Below is a small trained network, with its code and all its weights. Each question gives an input and a class and asks what happens when units are switched off, that is, made to give their printed mean instead of their output.

import numpy as np


def w(rows, s, z=0):
    codes = np.array(rows[::2]) - 128.0
    scale = np.full(codes.shape[1], s)
    scale[-1] = z or s
    return codes * scale


def norm(h):
    return h / np.sqrt((h * h).mean(-1, keepdims=True) + 1e-5)


def f(y):
    return y / 2 * (1 + np.tanh(0.7978845608 * (y + 0.044715 * y**3)))


def log_softmax(a):
    a = a - a.max(-1, keepdims=True)
    return a - np.log(np.exp(a).sum(-1, keepdims=True))


def net(x, mask):
    res = np.array(x, float).reshape(1, 2) / 4 @ E
    u = 0
    for l in range(3):
        y = f(norm(res) @ A[l][:, :-1].T + A[l][:, -1])
        res = res + np.where(mask[u : u + 4], y, B[l][:, -1]) @ B[l][:, :-1]
        u += 4
    return log_softmax(norm(res)[-1] @ U[:, :-1].T + U[:, -1])


A, B = {}, {}
E = w([
[218,129,84,68,185,195,111,168,168,76],'x0',
[107,128,141,6,192,184,115,135,177,140],'x1',
],0.0021)
A[0] = w([
[141,126,117,179,113,118,121,134,103,118,92],'0.n1',
[129,124,126,130,124,124,131,127,130,128,121],'0.n2',
[155,125,105,137,125,128,120,138,125,115,83],'0.n3',
[254,131,64,142,125,132,120,156,127,67,252],'0.n4',
],0.0075,0.0027)
B[0] = w([
[119,120,151,141,129,137,124,150,168,126,163],'0.n1',
[124,135,125,128,126,127,117,128,129,121,128],'0.n2',
[102,139,138,120,135,142,102,129,152,133,135],'0.n3',
[143,17,244,69,214,191,241,134,2,107,254],'0.n4',
],0.0069,0.0084)
A[1] = w([
[122,123,138,127,123,127,130,131,157,132,100],'1.n1',
[197,190,27,109,153,192,5,157,225,87,3],'1.n2',
[162,125,77,125,141,136,143,128,86,107,8],'1.n3',
[193,80,144,95,179,190,158,173,124,54,174],'1.n4',
],0.0035,0.00066)
B[1] = w([
[128,134,123,131,123,121,118,129,129,132,127],'1.n1',
[152,151,78,159,129,154,179,159,147,114,118],'1.n2',
[1,128,186,126,133,141,151,116,151,196,112],'1.n3',
[111,88,165,208,133,164,184,116,56,114,252],'1.n4',
],0.0038,0.0033)
A[2] = w([
[124,142,125,88,171,151,121,123,133,132,148],'2.n1',
[137,129,127,254,96,116,130,137,121,113,2],'2.n2',
[150,144,99,116,157,188,140,151,159,111,40],'2.n3',
[140,130,115,140,127,134,128,144,125,110,3],'2.n4',
],0.0072,0.00055)
B[2] = w([
[134,109,129,112,120,131,126,169,183,129,174],'2.n1',
[124,112,138,3,151,149,106,157,199,146,254],'2.n2',
[140,146,90,181,111,102,170,105,111,127,146],'2.n3',
[75,116,139,81,145,121,139,132,142,156,109],'2.n4',
],0.0061,0.0034)
U = w([
[163,65,178,125,221,231,189,146,30,98,162],'0',
[107,124,150,4,126,126,57,154,214,159,151],'1',
[154,153,101,195,139,151,2,160,103,54,2],'2',
[102,168,126,177,91,84,79,72,37,146,124],'3',
[170,182,10,190,118,132,181,145,158,111,121],'4',
],0.0087,0.0044)

Each question gives the input, the list of numbers given to net, and the class t.
The units are the neurons (one row each of A and B). Each row of codes is followed by its name. A weight is (code - 128) times the scale printed after its matrix; where a second scale follows, it is the last column's (A, B and U).
mask holds one flag per neuron, layer by layer. A switched-off neuron (its flag False) gives its mean, the last column of its row in B, instead of its output. The means were averaged over made-up inputs and are rounded, as every weight is.
A unit's drop is (log p(t) with every unit on - log p(t) with that unit switched off) / (log p(t) with every unit on - log p(t) with every unit switched off).
The circuit of an input: a set's keep is (log p(t) with only the set's units on - log p(t) with every unit switched off) / (log p(t) with every unit on - log p(t) with every unit switched off). Starting from all 12 units, units are removed one at a time, each time the one whose removal leaves the highest keep (on an exact tie, the one counted first), for as long as the keep stays at least 0.8.
units of the circuit, in order: the units of the circuit, biggest drop first
top k neurons: the k neurons with the biggest drops, biggest first
k most important neurons of layer l: the k neurons of layer l with the biggest drops, biggest first
drop of u: that unit's drop, to one decimal
input [-2,6], class 4: units of the circuit, in order	[0.n4 2.n3 1.n2]
input [-4,-8], class 1: units of the circuit, in order	[0.n4 2.n2]
input [-6,8], class 1: top 2 neurons	[0.n4 1.n4]
input [-7,3], class 3: units of the circuit, in order	[0.n4 2.n2 1.n4]
input [-8,5], class 3: units of the circuit, in order	[0.n4 2.n2]
input [-5,2], class 3: top 4 neurons	[1.n4 0.n4 2.n2 0.n1]
input [-4,1], class 1: top 2 neurons	[0.n4 0.n3]
input [1,7], class 4: top 2 neurons	[0.n4 2.n3]
input [-5,4], class 3: units of the circuit, in order	[2.n2 0.n4]
input [-5,-1], class 1: most important neuron of layer 0	[0.n4]
input [-1,3], class 4: top 2 neurons	[0.n4 1.n2]
input [-6,7], class 1: drop of 2.n2	0.0
input [-2,0], class 1: drop of 0.n4	1.3
input [-3,-6], class 1: drop of 2.n2	0.1
